Below is a small trained network, with its code and all its weights. Each question gives an input and a class and asks what happens when units are switched off, that is, made to give their printed mean instead of their output.

import numpy as np


def w(rows, s, z=0):
    codes = np.array(rows[::2]) - 128.0
    scale = np.full(codes.shape[1], s)
    scale[-1] = z or s
    return codes * scale


def norm(h):
    return h / np.sqrt((h * h).mean(-1, keepdims=True) + 1e-5)


def f(y):
    return y / 2 * (1 + np.tanh(0.7978845608 * (y + 0.044715 * y**3)))


def log_softmax(a):
    a = a - a.max(-1, keepdims=True)
    return a - np.log(np.exp(a).sum(-1, keepdims=True))


def net(x, mask):
    res = np.array(x, float).reshape(1, 8) / 4 @ E
    u = 0
    for l in range(3):
        y = f(norm(res) @ A[l][:, :-1].T + A[l][:, -1])
        res = res + np.where(mask[u : u + 7], y, B[l][:, -1]) @ B[l][:, :-1]
        u += 7
    return log_softmax(norm(res)[-1] @ U[:, :-1].T + U[:, -1])


A, B = {}, {}
E = w([
[128,90,133,178,153,169,170,199,241],'x0',
[1,124,155,96,151,66,105,175,133],'x1',
[109,199,94,98,165,164,103,129,94],'x2',
[141,183,102,159,197,116,111,161,136],'x3',
[136,104,117,83,150,73,246,98,66],'x4',
[198,80,82,94,192,113,108,128,126],'x5',
[116,157,117,158,15,187,180,136,149],'x6',
[65,135,107,106,94,86,127,77,190],'x7',
],0.0068)
A[0] = w([
[235,146,144,150,58,152,117,45,100,136],'L0N0',
[158,103,123,144,155,142,105,75,54,119],'L0N1',
[114,133,116,132,145,152,143,193,87,68],'L0N2',
[93,109,173,150,153,75,111,242,152,82],'L0N3',
[201,119,63,167,120,159,150,117,184,38],'L0N4',
[126,81,144,140,178,83,255,61,153,13],'L0N5',
[105,188,124,114,181,81,88,88,77,3],'L0N6',
],0.0081,0.0034)
B[0] = w([
[146,102,213,97,170,96,82,91,132,252],'L0N0',
[58,166,137,141,137,78,133,62,160,175],'L0N1',
[108,110,156,158,190,108,132,102,24,133],'L0N2',
[188,80,243,194,166,125,61,30,144,204],'L0N3',
[137,167,50,116,93,139,82,251,72,201],'L0N4',
[51,161,129,7,94,71,148,231,104,225],'L0N5',
[211,91,1,217,45,143,76,189,167,167],'L0N6',
],0.0076,0.0044)
A[1] = w([
[213,154,139,150,203,173,113,112,113,135],'L1N0',
[71,232,139,206,189,160,83,213,196,150],'L1N1',
[148,238,68,122,150,111,109,76,99,44],'L1N2',
[171,148,90,200,140,152,96,238,108,2],'L1N3',
[85,165,110,33,162,121,70,105,153,75],'L1N4',
[118,104,136,76,18,101,123,59,161,203],'L1N5',
[68,133,197,147,1,178,93,136,200,55],'L1N6',
],0.0068,0.0026)
B[1] = w([
[71,98,131,97,87,220,155,153,168,194],'L1N0',
[85,67,140,92,168,218,212,114,139,254],'L1N1',
[170,77,112,142,20,69,14,120,48,163],'L1N2',
[154,92,72,156,90,253,120,104,167,195],'L1N3',
[167,132,120,166,161,96,131,154,150,165],'L1N4',
[87,138,172,123,216,138,122,123,228,242],'L1N5',
[81,181,144,120,140,56,165,57,104,250],'L1N6',
],0.0073,0.0046)
A[2] = w([
[175,178,194,147,70,155,156,48,62,163],'L2N0',
[87,163,134,128,145,51,125,73,171,120],'L2N1',
[136,160,85,170,128,76,49,150,57,126],'L2N2',
[121,67,18,96,118,73,81,110,204,226],'L2N3',
[1,176,156,160,26,119,141,130,162,2],'L2N4',
[114,157,170,31,127,117,215,102,98,60],'L2N5',
[138,84,115,108,86,108,138,199,107,194],'L2N6',
],0.0094,0.0013)
B[2] = w([
[152,17,214,106,180,66,50,123,225,182],'L2N0',
[234,73,139,94,165,211,108,150,86,249],'L2N1',
[220,204,158,102,2,120,201,117,71,174],'L2N2',
[217,108,167,212,181,77,182,45,82,221],'L2N3',
[35,180,141,200,159,199,174,38,34,253],'L2N4',
[76,144,74,198,149,141,135,241,174,244],'L2N5',
[166,203,51,188,146,40,198,152,79,169],'L2N6',
],0.008,0.0058)
U = w([
[227,164,105,136,68,78,156,119,46,205],'0',
[185,93,80,144,69,246,85,166,170,105],'1',
[152,138,167,13,48,75,49,91,132,2],'2',
[131,83,249,151,228,119,72,46,149,196],'3',
[99,141,114,85,168,42,178,242,133,67],'4',
[12,192,139,149,152,204,210,109,77,122],'5',
],0.014,0.0056)

Each question gives the input, the list of numbers given to net, and the class t.
The units are the neurons (one row each of A and B). Each row of codes is followed by its name. A weight is (code - 128) times the scale printed after its matrix; where a second scale follows, it is the last column's (A, B and U).
mask holds one flag per neuron, layer by layer. A switched-off neuron (its flag False) gives its mean, the last column of its row in B, instead of its output. The means were averaged over made-up inputs and are rounded, as every weight is.
A unit's drop is (log p(t) with every unit on - log p(t) with that unit switched off) / (log p(t) with every unit on - log p(t) with every unit switched off).
The circuit of an input: a set's keep is (log p(t) with only the set's units on - log p(t) with every unit switched off) / (log p(t) with every unit on - log p(t) with every unit switched off). Starting from the 12 units with the biggest drops (on a tie, the unit counted first), units are removed one at a time, each time the one whose removal leaves the highest keep (on an exact tie, the one counted first), for as long as the keep stays at least 0.8.
units of the circuit, in order: the units of the circuit, biggest drop first
unit that matters most: the unit with the biggest drop
k most important neurons: the k neurons with the biggest drops, biggest first
k most important neurons of layer l: the k neurons of layer l with the biggest drops, biggest first
drop of u: that unit's drop, to one decimal
input [5,5,5,5,2,6,1,2], class 3: 2 most important neurons of layer 2 => [L2N4, L2N5]
input [7,0,-6,1,-8,-4,0,2], class 5: units of the circuit, in order => [L2N4]
input [-5,3,6,-1,1,3,8,0], class 0: 3 most important neurons => [L2N2, L1N2, L0N3]
input [1,-8,8,-8,-3,-4,7,7], class 3: units of the circuit, in order => [L2N0, L0N0]
input [0,-5,2,2,-2,8,0,-2], class 0: 2 most important neurons of layer 2 => [L2N3, L2N5]
input [6,-2,-7,-1,-8,1,6,4], class 5: units of the circuit, in order => [L1N6, L2N4]
input [-8,8,-4,7,3,-7,-7,6], class 0: units of the circuit, in order => [L2N2, L0N6]
input [5,-4,-2,-8,-4,0,-5,-2], class 1: units of the circuit, in order => [L0N4, L2N0]
input [0,-5,-1,-6,0,-5,8,3], class 3: 2 most important neurons => [L2N0, L0N0]
input [2,-7,2,-3,-2,3,-4,-2], class 1: 2 most important neurons => [L0N4, L1N0]
input [4,1,-2,3,2,8,-1,5], class 4: 3 most important neurons => [L0N5, L0N6, L1N2]
input [5,6,-5,2,6,-3,4,-6], class 3: 2 most important neurons of layer 0 => [L0N3, L0N4]
input [-8,-2,-4,8,4,-5,2,6], class 0: 2 most important neurons => [L0N6, L2N2]
input [1,1,8,7,1,2,-4,2], class 1: 3 most important neurons => [L0N6, L1N3, L1N1]
input [-7,-4,7,-2,-7,8,2,-8], class 2: unit that matters most => L0N0
input [3,-8,-3,7,-2,-7,-3,8], class 5: 3 most important neurons => [L0N6, L2N1, L1N6]
input [-7,1,-1,-3,2,-3,-6,-5], class 0: 2 most important neurons => [L0N6, L2N2]
input [2,-8,-1,-8,2,-6,1,4], class 3: 2 most important neurons => [L0N0, L2N0]
input [7,-1,6,-7,0,6,-5,-3], class 1: 2 most important neurons of layer 0 => [L0N0, L0N5]
input [-2,-2,4,4,6,-7,6,-7], class 3: most important neuron => [L2N0]
input [3,-7,-2,-8,4,6,2,-8], class 4: drop of L0N5 => 0.1
input [-8,3,-1,1,-6,-3,7,-7], class 3: drop of L2N0 => 1.2
input [-7,5,3,-7,0,1,1,-4], class 0: drop of L0N6 => 0.1
input [-5,-1,4,-3,5,-1,8,6], class 3: 2 most important neurons of layer 2 => [L2N0, L2N1]
